In the rows, 128 means zero.
Facts:
fluku: trutra 681; draku plutarun; niklesku 691
tridi: trutra 681; niklesku 451
tobraklem: trutra 681; niklesku 691
lomoklos: trutra 393; draku mirim, lapen, gunul, palor, femos, grasko; niklesku 691
turel: trutra 393; niklesku 451
totrabon: trutra 393; niklesku 451
tizim: trutra 272; niklesku 691
rusta: trutra 681; niklesku 451
zaskilim: trutra 393; draku drelas, nabrabron, gesik, klipel, grasko; niklesku 451
brumodar: trutra 272; niklesku 691
vake: trutra 393; draku brumodar, drelas, palor, klabu, getramok; niklesku 691
gunul: trutra 393; niklesku 691
fladabru: trutra 393; niklesku 451
plutarun: trutra 393; niklesku 451
kabra: trutra 393; draku dridrasa, fladabru, katrak, patubras, sigrulus; niklesku 691
klabu: trutra 272; niklesku 451
luskes: trutra 393; draku patubras; niklesku 691
lapen: trutra 393; niklesku 691
trogek: trutra 393; niklesku 451
drelas: trutra 272; niklesku 691
turun: trutra 681; draku bedro, palor, pafeplek; niklesku 691
femos: trutra 393; niklesku 451
mirim: trutra 143; niklesku 691
klipel: trutra 272; niklesku 451
relun: trutra 272; niklesku 451
pafeplek: trutra 143; niklesku 451
skeran: trutra 136; niklesku 451
grasko: trutra 272; niklesku 691
testes: trutra 393; draku vibrim, nabrabron, fladabru, relun, palor, pafeplek; niklesku 451
patubras: trutra 143; niklesku 451
klekle: trutra 393; niklesku 691
palor: trutra 272; niklesku 451
gradrol: trutra 136; niklesku 451
sturuk: trutra 393; draku vibrim, zoklem, katrak, klipel, reker; niklesku 451
grizesi: trutra 393; draku nabrabron; niklesku 451
drogran: trutra 393; draku zoklem, skeran, plutarun, gradrol; niklesku 691
katrak: trutra 681; niklesku 691
lugugon: trutra 393; niklesku 691
nibre: trutra 393; draku turel, rusta; niklesku 691
zoklem: trutra 272; niklesku 691
manan: trutra 393; niklesku 691
grunam: trutra 393; draku tizim, gesik, klabu, klipel; niklesku 451
getramok: trutra 272; niklesku 451
fliba: trutra 393; draku brumodar, zoklem, tridi, bedro, klekle, gesik; niklesku 691
traplam: trutra 393; draku relun, trogek; niklesku 691
dridrasa: trutra 272; niklesku 691
gesik: trutra 272; niklesku 691
skuda: trutra 681; niklesku 451
natur: trutra 143; draku manan, turel, gunul, katrak, klabu, trogek; niklesku 691
fufar: trutra 272; niklesku 451
reker: trutra 143; niklesku 691
sigrulus: trutra 272; niklesku 451
klasibi: trutra 681; draku dridrasa, tobraklem, katrak, lugugon, grasko; niklesku 691
vezus: trutra 136; draku manan, bedro, lapen, skuda, klekle, sigrulus, trogek; niklesku 451
nutak: trutra 393; draku vibrim, totrabon; niklesku 691
sastike: trutra 393; draku tizim, bedro, fufar; niklesku 691
vibrim: trutra 393; niklesku 691
bedro: trutra 681; niklesku 451
nabrabron: trutra 393; niklesku 451

Known rows:
brumodar: [129 163 155  95 109 124  74  99  91 118 140 118 152 139 129]
tobraklem: [150  63  79 139 122 154 137 164 103  93 122 112 144  75 116]
vezus: [144 169 160 123 160 113 187  88 157 167 137 123  32  55 126]
lapen: [131 136 113 139 117 140 126 151 113 167 123 122 117 179  82]
lomoklos: [114 128 118 194 156 110 184 104 114 140 142  91  85 133 159]
sigrulus: [128 122 121 117  88 107  96 134 111 159 125 114 117  77  88]
drelas: [128 147 146 106 118 121  82 106  80  84 134  85 153 136 115]
zaskilim: [110 143 152 179 173 112 174 107 118  92 142 107 108 153 189]
gesik: [134 158 146  89 114 132  70 102  82 101 138 115 158 144 124]
testes: [ 88 151 166 177 157  78 192 145 152 120 129 150 132 104 158]
relun: [108 148 162 107 104  96 103 149 113 137 124 134 141  80  76]
traplam: [108 145 143 170 147  95 170 142 147 167 132 137 107 125 128]
getramok: [127 150 149 115 117 117  86  99  79 107 147 101 139 127 124]
grizesi: [ 95 136 145 161 149 104 160 145 143 103 129 133 138 162 138]
rusta: [174 100  97 113 121 169 134 145 104 150 118 120 136  81 118]
reker: [120  83 147 112 138 157  98 106 144  96  94 150 131 106 130]
fufar: [132 168 163  88 117 123  90 101 102 142 148 120 136 107 128]
sastike: [115 167 156 149 158 130 170 101 137 157 148 143 119 163 171]
skeran: [161 140  92  44 126 151 101 115 190 110 117 174 108 123 156]
zoklem: [138 141 127  68  96 126  60 102 132 121 129 149 165 124 147]
turun: [135 149 192 126 161 138 182 139 102 136 142 148 146  55 141]

Rows, some named above:
[103 112 109 138 109 108 133 199 140 124 107 143 143 158  79] : fladabru
[123 133 100 122 145 128 150 101 197 141 147 175 137 141 241] : drogran
[139 145 130 120 128 152 114 144 132 166 122 141 139 194 107] : klekle
[127  91  81 119  79  97  94 137 105 112 124  99 123  67 104] : dridrasa
[105 103  99 188 134  80 183 140 160 132 138 123  88  98 157] : kabra
[131 151 195 130 161 137 186 130 112 136 139 147 149  47 144] : turun
[142 151 143 103 114 132  80 102  72 111 138  87 140 142 103] : klabu
[129 133  94 119 145 126 152  91 203 135 144 166 133 149 234] : drogran
[136 149 130 120 126 153 115 139 137 166 124 140 140 196 109] : klekle
[104 136 141 132 136 124 123 172 128  93 114 130 160 192  94] : nabrabron
[146  72  89 169 145 127 183 120 110 103 139 102 115  20 177] : klasibi
[161 140 162  76 130 178 123 162  90 150 128 155 170 131  92] : bedro
[153 139 171  77 129 173 118 155  94 148 119 149 170 115  89] : bedro
[137 120  86  72 114 147  99 137 184 137 125 172 168 198 172] : plutarun
[126 118  89 176 139 120 165 107 138 175 139 112  90 136 160] : nibre
[ 86 142 169 177 157  77 192 151 154 113 138 150 129 101 146] : testes
[ 95 138 141 149 140  92 166 150 177 111 128 167 140 118 159] : nutak
[131 108 106 120 102 113  86 119  79  94 130  81 127 121  98] : grasko
[156 138 151  84 137 172 132 136 104 125 133 149 172 121 135] : tridi
[136 141 126  70  97 132  56 113 136 120 139 146 173 119 147] : zoklem
[119  84  47 164 121 121 126 157 131 109 120  99 119 163 126] : lugugon
[166 105 112  87 127 156 140 123 152 131 132 177 161  59 203] : fluku
[115 152 164 107  96  91 100 146 109 129 122 129 146  86  77] : relun
[114 100  89 167 121  96 155 150 164 143 129 126 105 112 147] : luskes
[157  79  77 106 106 159 126 186 108 108 113 120 153  86  92] : katrak
[126  95 149 181 156 138 157  50 129 152 116 112  54  57 154] : natur
[148  82  86 174 141 120 182 128 105 101 133  94 111  22 179] : klasibi
[123  91 155 146 130 158 110  99 107 116 101 116 101 117  87] : mirim
[161 123 138  95 124 159 145 156 105 167 128 137 130  72  90] : skuda
[117 158 170 103 111 109  83 135  86 110 126 110 151 122  69] : palor
[104 125 116 160 150  94 165 119 167 109 134 142 123 125 199] : sturuk
[111  61 115 140 105 140 105 133 155 122  86 145 103  80  85] : patubras
[126  79  53 165 116 119 134 153 140 106 116 104 122 159 124] : lugugon
[137 114  73  86 112 147  98 133 178 141 125 181 164 195 166] : plutarun
[106 131 123 153 150 104 170 117 172 107 136 137 128 128 194] : sturuk
[100 109 205 121 135 151 108 132 144 113  85 158 135 120  71] : pafeplek

Now the same elements, written a new way:
Known rows:
turel: [145 159 157  74 147  93 115 110  70 167 142 162 113 108 140]
drelas: [158 112 162  86 134  78 121 107 132 145 138 143  97 145 140]
nibre: [156 152 158  46 162 102 130 120  73 163 134 131 124  98 137]
femos: [167 131 155  84 138  89 123 122  75 163 144 148 121 124 143]
drogran: [177 161 159  55 171 130 155 165  97 175 141 129  96 128 141]
plutarun: [166 167 157  96 156 129 134 156  87 168 149 167  80 132 145]
rusta: [143 159 136  78 182  71 125  92  99 162 127 158 115 110 136]
natur: [165 138 135  36 156  57 155 126 109 146 145 125 122  92 125]
luskes: [157 134 146  75 143  89 143 157  61 168 143 107 114 126 132]
nutak: [161 131 152  52 158 126 149 142  66 149 142 124 122 149 144]
fliba: [189 123 154  45 167 103 144 162 103 178 149 115 120 119 153]
lapen: [162 128 153  84 135  80 111 132  72 170 156 151 114 118 148]
sastike: [185 122 155  54 160  95 135 157  93 173 160 121 118 119 159]
brumodar: [158 116 159  85 143  73 118 123 133 152 149 155  82 138 149]
tizim: [160 114 158  83 141  76 118 128 134 153 149 145  87 133 153]
kabra: [161 126 145  65 146  91 152 155  59 175 143  92 125 125 130]
manan: [156 139 152  83 141  76 112 128  71 166 150 144 105 106 147]
klekle: [169 137 149  84 142  78 116 147  79 174 160 151  99 124 157]
relun: [134 114 151  74 144  76 122 119 101 130 146 137  84 147 150]
sturuk: [177 137 155  53 160 116 156 145  83 164 141 115 124 132 140]
lugugon: [166 134 154 103 128  93 131 135  74 172 139 134 121 131 125]

Rows, some named above:
[162 136 157 106 129  89 134 132  68 173 139 133 123 134 124] : lugugon
[158 132 148  50 158 123 155 138  65 147 146 131 122 150 145] : nutak
[158 125 155  90 134 103 126 125  77 154 156 156 118 155 150] : nabrabron
[149 135 129 118 162  58 128 111  92 167 134 157 110 140 130] : katrak
[147 117 158 100 129  66 122 113 123 154 136 137  97 140 125] : grasko
[156 124 128  96 171  51 118 129 105 170 149 165  97 138 161] : bedro
[177 163 158  60 172 128 156 169  95 181 143 128  95 125 145] : drogran
[133 120 145  88 140  51 120 135 104 152 143 120  78 134 131] : sigrulus
[163 131 140  80 131  58 137 114 102 139 154 162 111 111 128] : mirim
[167 126 131  82 174  61 158 116 101 184 125 101 136 130 119] : klasibi
[165 112 129  58 191  67 146 124 113 159 146 120 124 133 155] : turun
[171 120 153  66 144 112 143 129  77 155 149 127 131 147 150] : grizesi
[143 110 139  52 168  81 148 148 115 170 168 102 129  89 148] : vezus
[148 129 143  93 138  90 131 136  57 155 157 136 112 147 147] : fladabru
[162 162 133  85 200 105 155 143 116 174 131 142  91 134 143] : fluku
[163 174 158  90 160 127 135 156  87 168 155 165  79 133 141] : plutarun
[150 135 156  90 151  91 128 136 126 153 141 154  67 148 143] : zoklem
[165 136 154 112 129  95 131 134  72 176 139 136 119 129 124] : lugugon
[158 125 128 100 172  54 116 128 110 167 158 164  97 134 163] : bedro
[172 118 155  43 154  97 140 129  83 172 141 104 138 113 139] : lomoklos
[157 132 149  43 161 101 137 139  62 154 150 123 119 122 150] : traplam
[141 108 156  78 136  76 116 112 119 133 146 149  89 144 148] : palor
[157 136 133 111 167  58 139 110  96 174 127 137 120 138 121] : tobraklem
[152 125 132  76 133  62 140 130  92 121 169 168 102 137 147] : pafeplek
[131 113 148  69 150  71 121 110 102 128 148 136  85 151 147] : relun
[149 134 156  94 147  91 130 136 122 158 150 154  65 148 143] : zoklem
[155 133 125  88 178  45 120 130  92 166 146 143 103 121 148] : skuda
[169 119 152  61 148 103 141 127  81 152 150 136 130 145 147] : grizesi
[167 132 132  97 181  67 127 133 115 171 145 158  99 137 158] : tridi
[162 170 157  93 160 123 137 156  86 169 149 163  81 134 143] : plutarun
[137 118 149 100 132  66 131 124 103 156 135 114  84 138 119] : dridrasa
[151 140 134 101 128  50 145 146  84 138 162 146  95 125 119] : patubras
[160 140 142  85 143  82 152 134 105 135 156 163 103 133 129] : reker
[166 114 149  40 159 106 155 135  69 147 147 106 133 139 152] : testes

